In the rows, 128 means zero.
Each row is followed by its class.
[102 140 117 126 193  64 121 139 133 104 201  76  92 150 157 100 135  58
 108 147 108 114 154 127 119 121 130 157 158 187 189 125 115 127 160 154
 104 179 144 123  99 135 157 102  56 177 111 100 108 146 128]
M
[138 172  62 143 158 200 122 117 115 133 159 116 108 118 171 135 161 132
 101 156 148  99 123  99 175 162 143 152 112 135 163 157 110 144 163 102
  89 113 103 120 129 160 175 130 125 106  84 141 159 153 155]
F
[148 134 106 160  72 165 169 134 132 128  87 123 166 172  69  39 152 109
 164 145 207 120  94  85 134 133 159 111 101 109 169  99 152 174 190 137
  99 157 131 122 177 167 169 102  80 119 156 180 111 104 164]
A
[102 127 173 119 123  86 165 137 141 125 139 152  94 161 124 146 164 178
 107 124 130 146 150  78  84 138  90 115 162  90 105 120 160 124  95 136
 107 123 107 129 136  85 126 119 109  79 146 131 120 151  99]
X
[ 95 128 116 117 127 134 154  98  90 157  96 137 177 137  90  92 136 115
 147 140 185 152 128 115 111 135 180 152 183 192 228 132 115 126 183 135
  97 154 106 158 107 161  61 115 160  79  85 176 119  89 133]
X
[ 73 164  28 107 156  93 152 135  99 106  72  59 120 189 112  88 143 100
  61 191 158  78  98 118  98 164 107 134  55 210 116 118 115  84 165 175
 148 135 125 139  72 162 104  61 125 199 126 112 143 137 190]
M
[103 122 158 191 132 152 148 103 105 105 155 108 124  96 155 123 122 134
 135 144 131 152 120  91 136 156 155 131 138 189 139 138  83 124 118  93
 136 175 128 126 143 132 124 113 117 123 172 137 126  76 127]
X
[126 107 104 106  85 137 127 143 116 159 128 149 110 153 169 102 115 139
  88 169 110 118 146 155 123 123 132 134 126 144 155 154 146 143 107 144
  87 184  98 125  89 170 111 136 150  77  96 129 138 150 107]
X
[144 111 115 125 102 111 141  92 178 151 111 112 162 149  96 129 156 145
 127 142  98 172 132  51  62 129  84 175 153  81 157 129 144 117  92 148
 149 125 125 151 165 109 182 149 161 119  67 157 133 116 117]
H
[120 110  93 134 180 174  92 107 181 165  64 137 120 130 110 126 143  73
 135  82 146 200 148  92 148 110 130 134 103 107 165 139 136 173  86 143
  65 149 212 123 108 109 133 136 149 150 112 135 163 130 152]
A
[145 151 137 109 159 140 180 129 162 104 139 108 169 105  84 142 138 137
 156 127 132  65 109 129 131 164 155  50 172  80 135  99 142  40 170 122
 108  59 171  95 200 195  72 186 112 151 120 123 113 114 176]
N
[106  64 109 148 105  83 130 119  69 117 146 170 134 104  99 208 143 106
 121 113 160 129 163  60 136 177 172 117  97 162  82 132 141 115 192 128
 168 144 137 113 118 150 106 148  87 123 108 109  90 117  85]
W
[148 102  79 157  68 173 157 139  96 139  78 117 152 143  95 142 108 118
  71 155  98  92 146  82 104 108  72 136  90  72  67 107 112 154 148 118
 103 136  79  89 137 138 158 158 148 156 117  93 103 132  94]
M
[106  83 115 161 141 177 145 121 148 132 116 100 128 150 150 138 150 121
 159 131 112  42 130 127  69 117 161 118 114 135 118 104 140 154 104 102
 122 169 176 153  93 156 139 149 122  73 183 122 124  96  90]
H
[116  87 106 121 156 149 138 119  82 153 104 167 151 150 102 170 137 127
 134 138 128 110 138 125 116 110  81 158  88 164  85 149 137  59 156 138
 100 162 102  73 112 138 161  32 182 127  87 140 187 127 118]
F
[ 97 133 111  30  26 184  99  96 166 152 109 120 121  85 143  86  91 183
 187 117 151 213 145 131 121 159 170 148 148 112 147  93 120 127 114 141
  84 110 205 187 163 163  88  63  62 124  74 101  97 146 173]
K
[141 134 123 113 142 152 119 126 123 140 108 111 115  94  94 147 152  96
 173 138  83 174 102  87 182 109 112 124 136 136 142 124 124 149  91  81
 131 118 100 134 141 133 155  94 131 117 132 127 109 133 189]
F
[138 134  72 118  92  84  90 117 106 118 149 134 127 145 153 154 134 122
 107 133 125 145 137 133 179 122 110 188 109 202 127 177 148 129 128  68
 125 149 116 148  83  88 164 122 132  53 121 137 152 100 240]
F
[102 135 206 151 114 122 131 106 131 140 105 115 113 151 130 105 184 153
 144 149  86 149 156 102 137 146 106 102 152  88 163 117 156 145  95 108
 123 173  83 176  92 118 116 157 122  95 143 139  97 144  86]
X
[147  86 124  98 152  93  49 128 157 143 142 133  89 119 131 125 143  86
 155 102  96 148  93 120 115 178 112 115 129  67 127 117 115 109 122 172
 225 137 151 143 132 153 129 111 157 148 124  77 136 192 147]
N
[ 78 117 141 109 204 111 116 121 155 124 121 155 110  99 106 161 129 147
 134  84 164 174 117 119 119 100 128 128 170 132 110 138 126 159 135 106
 119 106  97 127 175  34 123  97 108 100 133 136 165 122 151]
X
[101 132 136 104  83 133  88 115  93 145 133 161  83 101 142 132 142 157
 137 151 116 124  93 127 144 131  99 140 163 176  85 154 146 161 159 138
 126  94 124 111  96 145 154 103 121  97  71 142 157 176 108]
A
[136 169  81 142 118  84 162 159 126 132 143 108 141 137 153  97 113 102
 105 123 125 106 117 131 107 147 142 151  76 159 137 152 121 142 129 129
 124 148 109 104 171 157 161 132 106 100 115 143 157 129 139]
J
[167  96 126 156 142 155 100 112  82 136 112 110 118 103 172 110 152 128
 140 134  99  96 139 108 185 120  96 113 143 135 118 130 138  74 116 133
 139 157 169 110  49 108 164  90 182 138 161 136 147 123 147]
F
[137  76 163 138 149 185 121 135 114 130 114 101 125 164  93 112 167 118
 148 135 111 165 132 126 144 117  73  98  87 159 137 123 117 143 105 146
 117  98 152 100 163 115  93 101 165 115 122 142 144 167 150]
A
[126 130 129  90 119  70  94 114 109 172  96 135 110 100 164  96 148 106
 147  78  72 176 160 143 127  91 115 131 139 113 128 139 155 160 124 115
 101 158 158 100 103 111 108 142 135 131  91 173 158 134 169]
F
[108  71 113 134 158  49 120 121 106 141 131 119 113  96 149  94 149 157
 107 119  79 121 117 112 169 137 104 115 119 148  87 145 140 207 122  92
 136 192  94 117 113 125 120  92 118 129 141 117 124  93 120]
H
[143 164 102 121 105 120 124 136 127 162  76 144 145 162 161 134 136 117
 127  91 138 163 121 132  58  89 173 111  93 140 138 128 122 133 145 124
 152 177  98 120 162 116 156  67  80 170  75 141 145 117 125]
X
[144  81 118 114  37 186 147 140 144 169  56 140 125 162 104 125 192 101
 133  50 145 150 159 108 107 134 106 150 107 136 162 120 122 143 140 156
 108 182 169 114 110 169 104 132 176 122 140 162 153  92 119]
A
[109 101  72 138 138 179 136 138 139 151  51  95 150  66 110 147 124 102
 139  63  90 111  62 111 136 111 145  81 151  68 144 144  93 112 138 118
 125 103 134 143 106 106 130 143 162 147 135 130 153  94  97]
M
[154 145 131 100 149 164 144 122 147 104 136 126 126 167 122 194 155 157
 167 116 146 127 134 112 120 124 112 166 142 119 121 111 112 124 116 135
 130 116 113 151 153 134 135  95 166 101 139 146 131 124 110]
F
[101 113  74 147 117 173 137  90  96 135 127  94 124 153 192 102 134 118
 116 116 135 139 139 122  88 139 153 142 141 161 125 108  96 104 129 133
 114  81 200 136 107 138 111  84 146 123 113 115 158  97 147]
X
[180 187 161 130  89 151  97 147 168 121  81 150 145 179 128  92 156 191
 143 125 149 101 147  91  78 125 128 106 138  82 113 106 127 170 154 151
 213 105 189 136 141 111 136  97 114 149 109  53  71 129 104]
K
[135  60 117 144 122 180  66 119 135 155  96 163 139 110 115 182 132  67
 152 109 129 160 129 140  80 144 139 158 109 104 150 136  95 195 146 117
 181 151  92 168 102 139 146  90 155  91 117 113 167 105 126]
W
[136 200  88 109  45 152  91 117 108 123 172 149  92 135 148 217 114 126
 147 167 120 131 117 139  85 151 118 182 110  86  49  99 129 247 110 118
 132  55 126 166 159 134 110 185  90 120 149 109 116 121 125]
A
[136 117  63 133 184 126 110 152 133  95 115 156  65 119 175 141 204 125
  92 121 105 193 113 120 110 143 126 139  92 100  69 174 114 182 151 130
 168 121 147 122 147 120 152 131  78 120  54 124 168 159 147]
N
[ 80 172 130 147 149 114  91 108 126 111 105 172 118 141 171 137 105 114
 120 170 124 118 161 142 149 120 109 173  94  89 122  93 131 203 118  78
 122 152  99 131  63 149 126  80 156 132 129 105 118 146 169]
N
[125 135 104 128 110 154  66 115 140 134 127  76 111 125 160  70 148  86
 115 110 148  93 139 208 102 125  90 163 133 183 116 118 137 138 125 117
  84 203 121 155 131 161 155 121 108 138 118 155 173 151 150]
J
[123 183 171 118  94  91 139  90 166  79 158 127 152 187 122 118  77 121
 135 171 146  84 138 128  79 155 166  54 160 165 159 104 129 165 222 164
  70 133 110 132 157 205 105 122 139  42 142 158 157 114 203]
A
[183 123 107 174 145 219 112 116 123 120  74  95 103 135 168 126 169 182
 176 170 100 120 130 118 128  99 131 137 130  95 126 131 115 203  96  82
 118 156 156 122  87 126 156 124 153 156 107 138 139 121 130]
N
[109 122  88 117 171  92  76 139  88 150 126 112  94  99 151 129 163  84
  59 106 112 153 141 149 162 121 113 110 119 107 116 138 132 167 106 105
 111 119 162 150  70 111 147 111 138 156 110  92 132 148 156]
W
[120 105 136  90 205 125  91 135 154 111 120  49  68 139 144  75 136 132
 161 134 103 113 141 117 177 139 119 148 162 103 199 137 109 150 135 132
 134 139 120 148  91  77 110 145 136 102 152 130 119 150 126]
M
[112 178 131 134 169 151 110 126 142 143 132 137 107 112 119  95 128  95
 105 142 114 115 185 154 183 113 123 136 132 109 166 137 153 138  99 134
 106 173 123 157 135 141 127 148 147  83 121 135 137 136 141]
J
[154  71 111 123  81 158 127 124 105 161  99 176 139 100 149 128 130  87
 103 149 100 175 175  92 158 112 145 124  66 181 144 106 128 230 110 115
 125 178  71 142  65 107 113 120 161 147 123 124 119 125 124]
W
[114 109 142 164 134  92 136 112 166  90 112 130 146 217 115 136  82 154
  87 194 169 153 123 155  85 146 130 132 110 118 149 123 119 162 143 155
 144 123  87 105 138 175 102 118 134 139 107 115 123 105  96]
J
[ 93 158 109 104 100  63 168 135  90 104 133 110 139  70 119  92 141 154
 113 140 140 140  81 136 101 121 128 121 185 120  68  89 131 202 176 158
 122  90 118 179 111  78 153 142  98 141 158 112 114 134 112]
K
[ 96 135 102 146 166 138 149  76  80 128 132 131 136 166  93 123 146 146
 115 145 145 163 112 145 151 107 166  95 125 125  77 136 153  96 118  96
 130  65 164 151 130 201 118  86 134 112  66 121 152  86 107]
F
[131 111  57 101 107 144 136 148 133  87 141 124 136 145 146 180 167 115
 152 154 166  67 132  73 106 151 141 199 135 152 155 138 154  38 177 120
 172 120 158 124 116 116 158 162  99  93 137 143 110  65 102]
F
[112 132 118  72 156 128 107 112 148 130 121 121 139 145 156 112  98 126
 129  72 138 122 132 125 150 107 159 117  78 165 102 101 108 131 164 121
  64  97 128 137 144 112 160  42  94 118  91 128 139 138 113]
M
[149 127  89 144  81 144 178 140 133  75 129  93 156 101 186  15 109 128
 135 165  95 102 123 130 142 132 143  89 172  42 129 101 132 164 167 132
 102 124 149 165 142 177 139 123  54  85 135 130  97 131 171]
M
[118  87 113 127 227 170 142 111 146 128  29 128 122 136 114 106 183  96
 142 110  93 164 151 112 145 137 129 111  62  62  59 109 125 184 138 159
 136 110 152 148 135 137 116 153 147  83 121 128 144 160 132]
H
[121 170 133 122 231 128 104 115 117  97 134  90 122  82 174 123 130 130
  93 144 131  84 169 116 148 136 135 128 150 163 141 103  86 114 162 104
 132 159 124 126 139 159 117 117 118 134 106 117 108 126 135]
N
[136 165 120 175 138 141 197  98 114 112  96 104 152 110 121 142 121 107
  75 146 164 128 166 184 157 164 120 122 126 154  75  71 129 146 119 139
 107 115  79 153 114 212  79 140  80 160 162 123 143  98 174]
J
[ 88 119 158  90 122  99 208 135 120 138 128 121 128 121  90 106 150 141
 146 134 122 178 142 132 115 100 133 167 141 174 145 124 126 141 139 125
 108 183 105 112 181 102 127 163 113 130 139 151 120 131 151]
X
[141 167 150  97 116 143 139 121 114 150  92  92 130 135  91 140 154 145
 133 111 156 148 155 138 134  91 120 123 116 166  65  74 146 130  82 162
 113  95 144 155 147 138 151  82 107 185 134 128 139 130 121]
X
[114 142 121 134  74 127 165 114 100 135 125  84 128 141 111 116 183 148
  68  98 142 129 179 107 155  93 113 120 121 148 143  87 148 140 111 108
  96 155  87 163 111 123 168 107 162 118 112 149 127 113  99]
K
[194 136 115 111 155 172 162 121 120 189 103 109 140 175 129 162 130 149
 142 122 107 143 154 177 117 103 116 131 120 129 174 115 108 152  90 149
 134 117 131 121 147 136  91  96 145 117 106 127 150 132 201]
A
[ 90  86  94 157 151 128  98 114 152 139 142 124 131 151 112  67 148  87
  62 148 113  75 147 144 122 137  84  95 114  75 138 101 146 191 135 134
 118 187 120 140 150 194 106 102 165 113 148  99 126 120 179]
H
[121 113  98 104 127  91 135 138 138 157 118 131  73 174 121 121 190 109
 112  98 126 138 122 101 109 120 108 152 120 194 122 115 147 162  93 138
 188 109 101 140  94 116 147  54 120 137 104 133 134 161 154]
W
[154 175  99 140 185 102 114 117 176 138  60  95 148 177  96 112 116 135
 148 105 157  82 135  70 129 118 146 107 166 146 131 142 155  92 118 128
 108 177 148 129 107 177 149  84  81 135 118 113 111  87 122]
F
[118  73  90  93 150  89 138 129 140 132 149 141 139 178  91 199 132  98
 112 114 102 146  98 135  89 117 129 138 102 181 104 134 115 115 115 138
 129 118 128 156 115  77 144  88 165 144 146  98 131  59 103]
W
[116 109 137 127 147 174 151 125 127 153 118 155 145 102  71 242 148 140
 131  96 141 136 154 144 139  88 116 148 116 103 121 112 123 129 106 125
 106 161 136 117 172 170 132 117 141 137 132 141 123 110 121]
F
[134  97 145 123 134  95 118 128 102 168 129 116 168  98  93  96  96 138
 161 102  97 157  88 185 113 119 118 126 142  97 100 149 108 137 133 159
 122 156 118 141 177 124 133 123 128 153  99 145 132 161 104]
W
[103 148 139 110  75 200 186 148 139 112  82 164  84 187  78 142 107  90
 113 193 178 151 138 113  95 122 196  87 132  81 165  83 129 128 172 139
 167 117 100 139 117 178 112 131  80  89 185  84  97  88 132]
A
[134 142 142  62 163 165 109 107 130 127  76  94 119 140  83 171 127 100
 175 141  84 155 122 158 111 121  94 133 101  84  61 101 108 142 138 145
 116 116 106 149 184 136 139 155 172 122 135 122 154 142 118]
A
[111 107 124 151 216 115 107  84 165  99 128 115 133 187 172 128 204 185
 110  67 204 110 120 108  96 143 159  77 158 162 135  99 131 122 138 110
 135 102 215 162 112 130  82  20  92 155 108 131 108  64 106]
H
[131 114 102 130 150 179 122 131 152 131  80 135 118 126 146  76 163 131
 112 116 100 118 128 161 167 110  90 118 137 106  98 136 151 111 100 111
 138 127 131 162 124 109 154  92 138  77 118 114 148 127 146]
J
[137 140 116 116 160 122 104 118 150 135 116 102 151 137 144 161 149 113
 117  57 125 158 147 130 130 118 128 147 108 211  94 128  97 155 109 108
  99 151 132 185 132 162 158  72  64 103 111  99 131 101 116]
F
[120 132 131 131 156 153 135 146 104 116  79 117 155 100 116 113 178 164
 150 128 124 119  70 126 104 124 106  71 127  34 131 113 108 121 144  76
 148 162 111 149 153 114 142  73 165 153 134 121 124 149 139]
N
[133 173  99  95 178 136  67 122 127 128  78  76 140 133 114 115 129 110
 119  98 116 102 116 121 134 153 111 115 138 158  77 140  89 140 162 159
  96 143  86 180 136 139  89 148 151 123 100 118 117 158  85]
H
[118 144 125  68 131 116 138 135  95  91 137 136 138 122 141 149 150 110
 160 144 126 122 134 126 101 106 132 144 144 153  64 122 150  68 131 148
 119 116 182 163 121 145 192  71 166  76 113 118 163 126  99]
X
[121 129 120 138 125 136 166 150 130 117 119 160 130 152 100  67 173  69
 110 115 161 151 161 134  52 120 114 149 139  98 111 107 131 184 161 136
 130 122 146 123 156 158 125  82 116 130 124 135 155  94 156]
W
[124 108  98 143 159 107 156 133 144 185 147 152 102 133 161 106 112 100
 144  60 105  75 119 134 144 130 150 157 160 161 156 142 139  93 105 113
 184 128 115 107  79 126  90 110  66 107 122 116 127 127 127]
M
[143 158 110 139 145 119 129 142 129 143 156 156 148  87 131 143  88  99
 144 118  93 137 101 150 171  92 147 128 119 133 140 139 106 191 127 138
 132 107 110 119 162  79 157 104 146 148 129 145 132 146 205]
W
[216 133  95 148  35 105 154 140 107 117 108 110 170 158 164  81  97 185
  88 167 154 208 172 115 112 150 126 144 131 175 118 173 118 207 144 158
  81 137 170 113 123 166 110 132  33 118  68 113 136  93 174]
A
[ 60 119 172 142 137 145 187 107 136  97  92 113 108 186 118 125 170 152
  96 108 110 171 130 106 111 155 133  70  96 110  56 125 111  80 110 156
 110 122 161 162 110 161 131 109 182 128 158  90 168 111  42]
X
[115 150 139 118 124 163 104 161 108  71 127 112 105 115 143 181 154 138
 136 140 134 130 140 159 113 140  89 132 113  60  79 117 123  94  99  73
 105 137 136 153 134 143 118 110 109 124 146 115 126 131 119]
N
[141  85 132 149 131  78  97 116 134 141  84 112 124  76 104 146 163 145
 110 136 105 164 123  80 118 116 116  74 150 112 132 121 167 192  80 150
 159 146 142 149  83  99 126 187 139 110 105 136 104 178 120]
K
[148 144 141 147 142 129 146 128 104 142 116  89 122 184 102 155 146 143
 100 114 174 153 103 146  86 129 124  66 127 149 107 118 122 114  99 103
 162  92 134 144 126 126 119 105  86 132 137  76 143 163 170]
A
[164 148 155 126 121 135 110 113 128  97  66 105 171  82 121  86 150 131
 112  85 136 121 198 128 163 117  97 123 149 142  89 116 130 137 155  86
  54 186 179 115 136 127 104 181 159 108 133 150 104  72 166]
K
[122 148 107 133  96 145 159 137 152 106  46 160 187 156  28 121 134  89
 138 158 157 153  98 127 118 103  93 117 174 104 153 134 143 157 166 118
 131 191  77 156 144 151 102 136 161 123 138 119 111 106 193]
A
[101 145 138 149 174 209  96  89 161 116 141 169  97 118 126 129 153 157
 125 160 179  95 158  84 122 143 167 147 130 201 143 126 119 112 161 146
  96 176 202 149 107  96 132 137 113 114 140 152 124 115 150]
N
[107 148 132 111 155 118 175 114 136 108 123 106 104 172 162 149 143 128
 162 125  80  95 143 103 120 151 120 155 128 123 121 118 115  96 133 118
  98 112 148 137  60 133 157  56 134 109 146 108 147 100 126]
M
[141  54 103  95 141 143 101 168 132 136  97 136 134 123 125 153 154  80
 101 125  91  97 130 115  92 129 106 111  73 102 109 126 115 142 158 166
  94 154 155  82 153 175 156 145 169 123  91 129 104 170  77]
W
[110 136 100  94 155 114 157 167 109 128 110 132  98 110 137 160 168 114
 130  90 133 141 131 132 132  94 124 197 151 156 153 110  96 139 116 137
 168 140 154 134  94 118 120 121 158 127 128 124 104 168 151]
N
[124  99 107 100 138 152 153 127 177 149  91 136 115 137 127 115 133 112
 174  48 132 210 118 166 102 106 162 155  88 173  93 110 115 193  54 122
 127 165 137 151 154 149  72 104 102 134 113 130 136 139 106]
K
[109 155 132 108 111  97 110 113 148 148 118 119 117 123 108 113 113 122
 153  92 121 153 155 153 119 130  94 168 168 114 109  97 125 189 131 149
 111 130 112 154 174 122 109 116  88 117 125 119 114 159 177]
J
[141  25 100 132 112 123 103 147 156 149 112 172 117 136 135 113 174  60
 144  76  79 143  92 114 142 146 124 113 115 145 126 147 132 139 160 146
  95 182 139 106 111 136 148  95  94 137 115 141  90 122 110]
W
[103  75 150 134  81 133 151 149 168 129 132 207 124 138 110 138 129  65
  85 119  77 117 150 128 125 213 115 115  71 106  87 141 102 153 202 173
 144 150 103  96 146 231 113 153 125  86 137  66 125 148 144]
W
[104  67 119 129 134 158 160 126 173 143  41 154  97 117 100  53 159 105
 115 105  68 161 148  85 168 110 104  81 115 112  99 141 147 190 148 155
  84 132 109  96 111  83 133 140 171 116 127 163 174 144 176]
W
[106 157 147 159 139 162 149 109 129 138 153 156 118 127 182 179 173 172
 135 139  47  80 140 113 158 121 127  85 134 112 162 125 130 194 112  82
 120 134  74 131 139 102  87 136 175 102 133 143 115 110 120]
X
[112 136 107 113 143 154 139 134 147 116 135 136 119 118 135 179 147 126
 122 140  98 161 123 116 151 112 118 118 118 122 149 131 133 112  81  82
 134  87 105 135 108  90 120 134 166 161  96 104 156 143 146]
N
[167 115 143 169 113 182 127 133 128 121  90 103 124 103 104 130 157 128
  77 206 105 149 172  85 152 107  99 106  92  94 133 102 137 217  92 125
 126 147 109  97 114 161 166 188 167 164 103  99 100 157  96]
K
